Where the symbols take the objects:
* | fo vo li zi zu de
Q79 | Q178 Q274 Q872 Q943 Q262 Q935
Q986 | Q874 Q966 Q935 Q488 Q334 Q838
Q504 | Q910 Q333 Q824 Q872 Q51 Q922
Q488 | Q986 Q46 Q87 Q874 Q505 Q126
Q468 | Q878 Q910 Q488 Q922 Q674 Q339
Q333 | Q339 Q922 Q933 Q159 Q802 Q504
Q935 | Q596 Q79 Q878 Q87 Q579 Q274
Q87 | Q935 Q943 Q468 Q596 Q195 Q851
Q579 | Q461 Q262 Q873 Q195 Q935 Q866
Q674 | Q873 Q532 Q505 Q338 Q468 Q54
Q596 | Q87 Q178 Q922 Q935 Q461 Q940
Q933 | Q126 Q874 Q940 Q838 Q70 Q824
Q195 | Q579 Q62 Q674 Q461 Q87 Q320
Q505 | Q334 Q788 Q195 Q522 Q488 Q107
Q943 | Q79 Q851 Q910 Q178 Q62 Q87
Q397 | Q981 Q869 Q262 Q788 Q966 Q334
Q981 | Q788 Q70 Q555 Q397 Q824 Q522
Q802 | Q54 Q338 Q70 Q891 Q333 Q51
Q274 | Q940 Q935 Q159 Q851 Q866 Q79
Q873 | Q338 Q699 Q334 Q674 Q878 Q891
Q910 | Q872 Q339 Q46 Q504 Q532 Q468
Q940 | Q851 Q596 Q333 Q274 Q398 Q178
Q159 | Q333 Q878 Q838 Q339 Q891 Q872
Q70 | Q107 Q522 Q398 Q869 Q933 Q981
Q339 | Q159 Q468 Q126 Q333 Q54 Q910
Q555 | Q62 Q398 Q51 Q262 Q178 Q461
Q126 | Q838 Q488 Q851 Q933 Q107 Q46
Q838 | Q933 Q986 Q274 Q126 Q869 Q966
Q51 | Q532 Q802 Q981 Q699 Q504 Q338
Q532 | Q699 Q54 Q788 Q51 Q910 Q674
Q522 | Q505 Q981 Q461 Q334 Q874 Q70
Q334 | Q522 Q397 Q579 Q505 Q986 Q869
Q461 | Q195 Q555 Q338 Q579 Q596 Q398
Q824 | Q46 Q933 Q178 Q966 Q981 Q874
Q178 | Q943 Q940 Q504 Q79 Q555 Q596
Q398 | Q320 Q461 Q802 Q866 Q940 Q555
Q851 | Q274 Q87 Q339 Q940 Q320 Q943
Q788 | Q397 Q107 Q62 Q981 Q46 Q505
Q891 | Q802 Q873 Q869 Q54 Q159 Q699
Q46 | Q966 Q126 Q943 Q824 Q788 Q488
Q699 | Q51 Q891 Q397 Q532 Q872 Q873
Q107 | Q869 Q505 Q320 Q70 Q126 Q788
Q878 | Q922 Q872 Q986 Q468 Q873 Q159
Q872 | Q504 Q159 Q966 Q910 Q699 Q878
Q262 | Q555 Q866 Q699 Q62 Q79 Q579
Q966 | Q824 Q838 Q79 Q46 Q397 Q986
Q338 | Q674 Q51 Q522 Q873 Q922 Q802
Q922 | Q468 Q504 Q874 Q878 Q338 Q333
Q869 | Q70 Q334 Q866 Q107 Q838 Q397
Q54 | Q891 Q674 Q107 Q802 Q339 Q532
Q866 | Q398 Q579 Q891 Q320 Q274 Q262
Q320 | Q866 Q195 Q54 Q398 Q851 Q62
Q874 | Q488 Q824 Q596 Q986 Q522 Q933
Q62 | Q262 Q320 Q532 Q555 Q943 Q195

The rows follow the links: the fewer symbols apart two objects are, the more alike their rows tend to be.

Object, then a row for it; each showing differs a little:
Q943: 5,4,20,22,-77,11,19,-27,-28,23,19,-36,72,41,-27,42,-4,-76,44,9,18,-60,39,-28,-43,11,2,-32,-23,-1,-3,28,-13,26,25,-1,-65,-24,11,-77,29,15,-4,-93,49,15,35,-50,29,-30,30,50,58,18,-10,-59,-23,-57,50,-38,21,-6,60,-74,-18
Q596: -12,7,34,-53,-8,-54,71,52,-41,54,-41,4,0,63,-46,-8,21,11,-2,24,-9,-42,53,9,10,-68,-5,-23,40,9,-21,-16,-48,-23,-21,25,-47,24,-19,-39,21,4,39,-37,4,30,45,-5,-66,-31,-20,-14,21,54,77,-65,-77,-35,28,54,-34,47,-14,-83,-37
Q966: -12,50,18,-17,-70,-37,-23,12,47,-55,38,-69,101,-6,36,8,-24,-83,28,-32,0,36,37,47,23,-47,57,-19,-13,17,24,24,45,-10,70,-34,-63,54,32,-19,-31,-23,-9,-7,22,35,-13,-51,5,49,-13,30,0,-45,45,8,-29,33,-10,-38,36,-2,10,-4,16
Q579: 96,64,-14,29,47,17,1,31,-8,73,17,91,-47,-27,-4,54,1,43,-26,-4,-20,-17,12,52,74,29,-38,-1,16,-60,-5,-34,-70,-7,-14,-38,-37,-32,41,-1,-24,-44,-17,51,4,-30,-39,71,14,-70,-5,-32,-42,20,11,-11,38,94,-41,24,-16,20,-31,-60,-11
Q891: 43,-9,-88,57,66,62,-24,-1,63,-17,-9,49,-32,-68,-4,-14,-15,27,-11,-19,26,27,-70,18,53,-17,-14,8,-9,-18,7,0,70,4,-51,-6,25,-48,19,37,-36,26,9,50,-51,-19,-21,21,35,12,2,-27,-21,-10,-75,74,24,41,-21,41,-5,-23,-72,45,54
Q933: -31,-7,23,-61,-3,13,33,23,41,-40,-50,-78,40,-5,12,-87,-15,-23,2,-3,10,-23,-10,-4,-15,-37,55,-3,23,4,4,-4,59,-20,-11,15,53,58,-73,31,-9,2,46,-48,-9,47,57,-41,-73,37,-16,9,10,-31,47,-6,-50,-62,10,4,-7,59,7,75,-26
Q468: -48,-50,32,52,16,-89,-14,14,-72,-49,12,-19,15,36,-14,-21,2,-9,12,27,-39,9,53,-66,7,-36,-51,-4,-51,52,29,-28,52,43,32,-23,8,-34,-4,-30,72,28,-22,-14,-9,-24,55,25,70,58,43,-20,102,61,24,-45,-8,-8,4,53,-25,-20,2,-13,-40
Q461: 39,-1,-7,-53,27,15,46,35,-32,66,-43,76,-63,32,-23,19,28,78,-5,37,-4,-30,-18,-8,17,9,-23,17,47,-48,-37,-32,-118,-19,-27,15,-16,-5,-12,-6,18,6,0,40,-9,5,8,54,-43,-85,-49,-5,-51,29,25,-20,-7,10,-20,21,-27,31,-4,-15,-13
Q262: 101,44,-40,22,-31,62,8,-6,29,39,38,69,16,-41,6,60,15,13,12,-23,34,-2,-41,48,-6,51,21,-16,14,-30,2,36,-79,-34,8,-18,-80,-36,38,-14,-39,-8,-15,22,39,-22,-34,16,30,-51,15,26,-44,-29,-36,16,42,52,-25,-44,24,-23,-12,-73,58

Each walk starts at a row. The symbols on each line, taken left to right, move it on to the next object.
Each answer is a row, close to the row of the object it stands for.
start -46,-26,-4,29,51,-1,-58,-46,17,-52,-15,-48,21,1,-31,-34,-33,-20,21,27,20,-11,-13,-78,-60,-23,-38,-19,-29,15,38,-2,112,34,-22,9,45,-32,-18,33,64,55,-7,-62,-19,0,51,4,51,52,51,6,78,17,-45,-6,2,-32,38,22,-28,1,13,10,-29
fo zu zi fo li fo	7,-18,-17,-66,49,38,32,-15,34,23,-37,-44,-65,-21,22,-55,-11,18,-21,-21,-5,-2,-44,20,-30,54,55,18,30,-8,-2,-18,5,-49,-28,17,72,74,-79,69,-26,-41,27,43,-25,19,-22,10,-57,4,-48,-3,-55,-26,13,37,26,-24,0,-8,24,8,7,75,27
fo zi li zu de fo zi fo zi	-24,11,22,-44,-79,-18,85,23,8,37,-42,-18,27,39,-25,47,33,-18,41,3,62,-52,-30,-27,-23,-58,34,-16,17,-2,-28,28,-85,-31,13,31,-60,39,-7,-66,-1,34,17,-63,32,37,47,-71,-47,-13,-9,31,0,-33,20,-29,-86,-58,20,-25,-29,26,-30,-60,16
start 5,-23,54,12,32,-10,-13,-32,-48,-6,45,30,-45,14,30,-29,10,8,-28,0,-88,25,52,43,-2,120,-6,35,-15,-20,-9,-50,-67,14,35,-20,63,-2,-4,26,14,-55,-29,49,9,-60,-60,67,-14,-23,-28,-40,-25,37,25,-13,86,24,8,5,43,-23,59,49,-41
zu zu fo zi fo li li zu li	-6,70,34,-15,-32,-62,-25,18,20,-58,45,-40,40,39,11,-45,-16,-54,-34,-17,-65,31,91,60,104,-41,45,-8,25,30,-3,-56,-3,16,45,-47,-40,55,33,31,-32,-40,7,-8,-11,7,-7,-30,-11,13,16,-23,28,-4,78,1,-13,38,-41,4,10,3,-27,-3,-61
zu fo vo zu zi fo	-33,-21,54,-85,-72,-43,29,10,-5,-50,-10,-89,26,53,11,-8,-9,-26,21,-32,2,4,15,-11,-14,-13,91,23,17,44,7,39,-29,-41,44,16,-14,116,-10,-39,-5,-20,14,-14,47,32,-28,-53,-68,21,-25,39,13,-40,47,5,-82,-50,9,-40,9,-9,14,31,9
start -9,-66,-14,46,-4,-13,-40,-55,-40,-34,1,28,-9,-1,16,29,14,-15,3,-10,18,31,-29,-47,-59,65,-84,63,-52,9,20,65,-31,52,11,-3,6,-26,42,-36,34,32,-49,45,40,-54,-47,46,50,5,3,23,-2,-23,-96,12,74,2,8,-14,8,-57,8,31,50
zu fo fo vo vo li	-47,10,68,-65,-31,-87,12,44,-23,-26,-3,-31,-26,66,-28,-62,11,3,-9,26,-44,-9,57,20,33,-53,33,3,10,19,3,-45,-48,-44,23,-22,38,88,4,5,13,-19,18,12,10,20,15,-24,-77,3,-42,3,11,6,115,-26,-74,-33,-7,15,2,47,-3,60,-43
fo de zi fo fo	-1,71,17,-16,11,1,11,5,70,-27,48,-74,54,-43,33,-50,-27,-44,-21,-10,-1,-3,6,38,31,-37,53,-33,13,-9,9,-29,103,1,-7,-14,-18,72,-22,41,-66,-33,48,-54,-18,38,33,-29,-34,27,9,1,26,-15,13,27,-20,42,-12,-35,26,3,-9,41,-11
start 32,1,-14,45,36,-29,-9,11,-2,-15,15,79,-46,-30,-23,5,28,30,-57,17,-14,28,-4,8,73,-22,-43,24,-17,4,11,-24,-22,10,3,-21,-36,-42,64,23,6,-10,-18,97,-8,-74,-54,59,46,-21,-1,-45,-7,7,-5,58,38,83,-76,57,-26,-30,-56,15,16
zu fo de vo vo zu	-14,-96,-37,10,-25,0,17,9,-55,-19,-45,41,-53,-31,-14,15,26,59,14,-7,44,16,-90,-33,-51,10,-6,41,-34,28,1,52,-64,-49,8,24,12,-14,13,-14,43,28,-20,54,20,-40,-25,22,12,7,-22,12,-23,-24,-35,49,8,-52,-25,10,-20,-64,-57,38,73
fo li zi vo fo li vo zu zu	28,-11,8,13,27,6,13,-45,-74,84,4,56,-53,28,-34,28,11,39,-11,-12,-64,-16,42,9,19,68,-77,6,-14,-43,-1,-30,-86,42,-9,10,12,-56,13,-6,28,2,-20,-5,-19,-35,-13,68,25,-68,-2,-16,10,46,-4,-47,59,34,19,5,0,27,18,-72,-49
start 4,-70,11,55,45,-27,-44,-33,-68,-17,6,39,-56,-3,-23,10,15,51,-17,15,-58,28,18,-41,6,57,-92,49,-66,0,21,-31,-18,20,24,0,45,-60,54,-20,54,21,-31,59,-28,-76,-20,85,22,2,11,-43,6,57,-22,6,81,24,-25,47,-30,-20,-15,22,-4
zi li de fo vo zi li de de	41,-9,-45,-39,-26,38,67,8,-15,52,-36,52,-41,0,-4,80,40,46,8,-2,44,-20,-72,-17,-37,41,9,35,17,-22,-45,35,-119,-35,-37,24,-54,27,-19,-33,-4,-3,-16,23,46,-21,-30,16,-45,-60,-30,11,-66,-36,-52,0,23,-20,1,-35,-12,-4,3,-28,45
zu zi li de li de li	42,91,-42,13,41,51,6,15,66,39,18,14,67,-17,14,-14,-22,-17,10,-20,46,-30,11,39,6,-80,32,-72,38,-35,-12,6,93,6,-39,-12,-44,-38,-12,24,-36,-8,27,-81,-18,57,51,-42,15,3,24,21,25,-17,13,-31,-53,46,29,2,-4,38,-2,-69,-16
start 41,10,-29,14,77,103,16,-41,-14,80,-19,38,-36,-19,37,8,-17,46,4,-7,-9,-16,-41,-3,-52,92,-47,13,8,-60,-5,-5,9,30,-39,11,44,-76,-63,25,-1,1,18,-23,-34,15,14,34,45,-44,9,16,-28,8,-53,-20,78,-11,61,-4,29,-4,50,-28,5
zu zu li vo zi zi li li zu	47,81,-10,14,-21,-39,-10,43,21,17,31,15,32,32,-14,4,-32,-7,-12,10,-28,-30,93,40,64,-63,2,-56,35,-10,1,-52,-3,6,-1,-48,-78,-20,46,-41,-9,-4,5,-32,1,21,40,-19,8,-47,35,-8,24,23,56,-33,-28,66,-14,18,-38,38,-37,-95,-51
fo zi vo de zi vo de de	-17,17,-16,11,28,17,22,-44,-2,25,-2,-48,48,6,3,-15,-21,-28,25,25,10,-52,35,-8,-48,-25,-28,-54,15,-21,-9,-16,97,24,-25,22,19,-56,-58,5,6,12,24,-137,-16,55,88,-12,11,-16,26,21,36,17,-11,-73,-17,-17,70,0,-4,23,59,-47,-45
start -25,-15,-8,29,-79,-57,-43,13,38,-53,39,-20,49,-1,-12,24,13,-24,11,-19,70,34,-4,-2,24,-67,37,-32,-9,54,23,48,49,-16,27,-39,-89,-18,92,-49,5,15,-35,17,14,-2,9,-64,76,44,46,11,63,-40,-3,40,-63,6,-56,-9,-10,-46,-45,-16,47
zu de li de fo vo	-3,-20,29,-69,4,-33,30,38,-28,1,-30,22,-77,39,17,-24,22,50,-31,-17,-59,7,5,13,18,24,9,46,16,1,-26,-21,-111,-34,11,-3,32,53,-17,16,-13,-34,27,68,-4,-1,-57,36,-79,-7,-57,-40,-80,-12,71,0,31,6,-10,34,-2,23,-7,72,8
de vo zi li vo vo	73,59,-64,22,55,89,7,-5,74,61,-3,51,-15,-49,19,32,-15,25,-10,-3,19,-28,-44,58,30,22,6,-21,21,-56,-14,-26,21,12,-59,-2,-13,-66,-24,48,-54,-8,11,5,-54,20,23,26,30,-42,-8,-1,-54,-26,-54,30,38,64,-10,14,16,20,-23,-30,8
start -16,34,-51,45,34,1,-45,33,80,-54,21,-6,37,-35,-29,-51,-23,-21,20,-3,32,-1,2,-3,18,-100,-14,-56,0,14,24,3,142,6,-26,-14,-19,-13,16,22,4,14,-10,-9,-22,22,46,-72,57,59,47,0,68,-32,-32,31,-33,27,-28,16,-26,16,-36,-15,-8
de zu fo fo vo zi zi de	42,-11,-60,44,-24,25,-29,25,1,-38,23,41,-28,-68,1,47,11,8,-15,-35,54,57,-48,3,17,-7,-14,12,-21,41,21,40,-6,1,13,5,-50,-32,68,-7,0,25,-49,83,16,-52,-26,-8,39,-5,4,20,-13,-26,-61,89,23,59,-58,0,0,-45,-53,20,70
zu fo zi li li	47,60,8,18,-66,10,10,22,30,-5,25,10,100,-6,-8,36,-8,-29,11,-10,59,-39,22,27,16,-45,35,-57,13,13,2,49,17,-11,11,-31,-104,-13,81,-51,-49,5,12,-70,23,45,26,-51,29,-22,43,41,31,-29,13,-20,-45,27,-7,-54,5,13,-1,-79,24
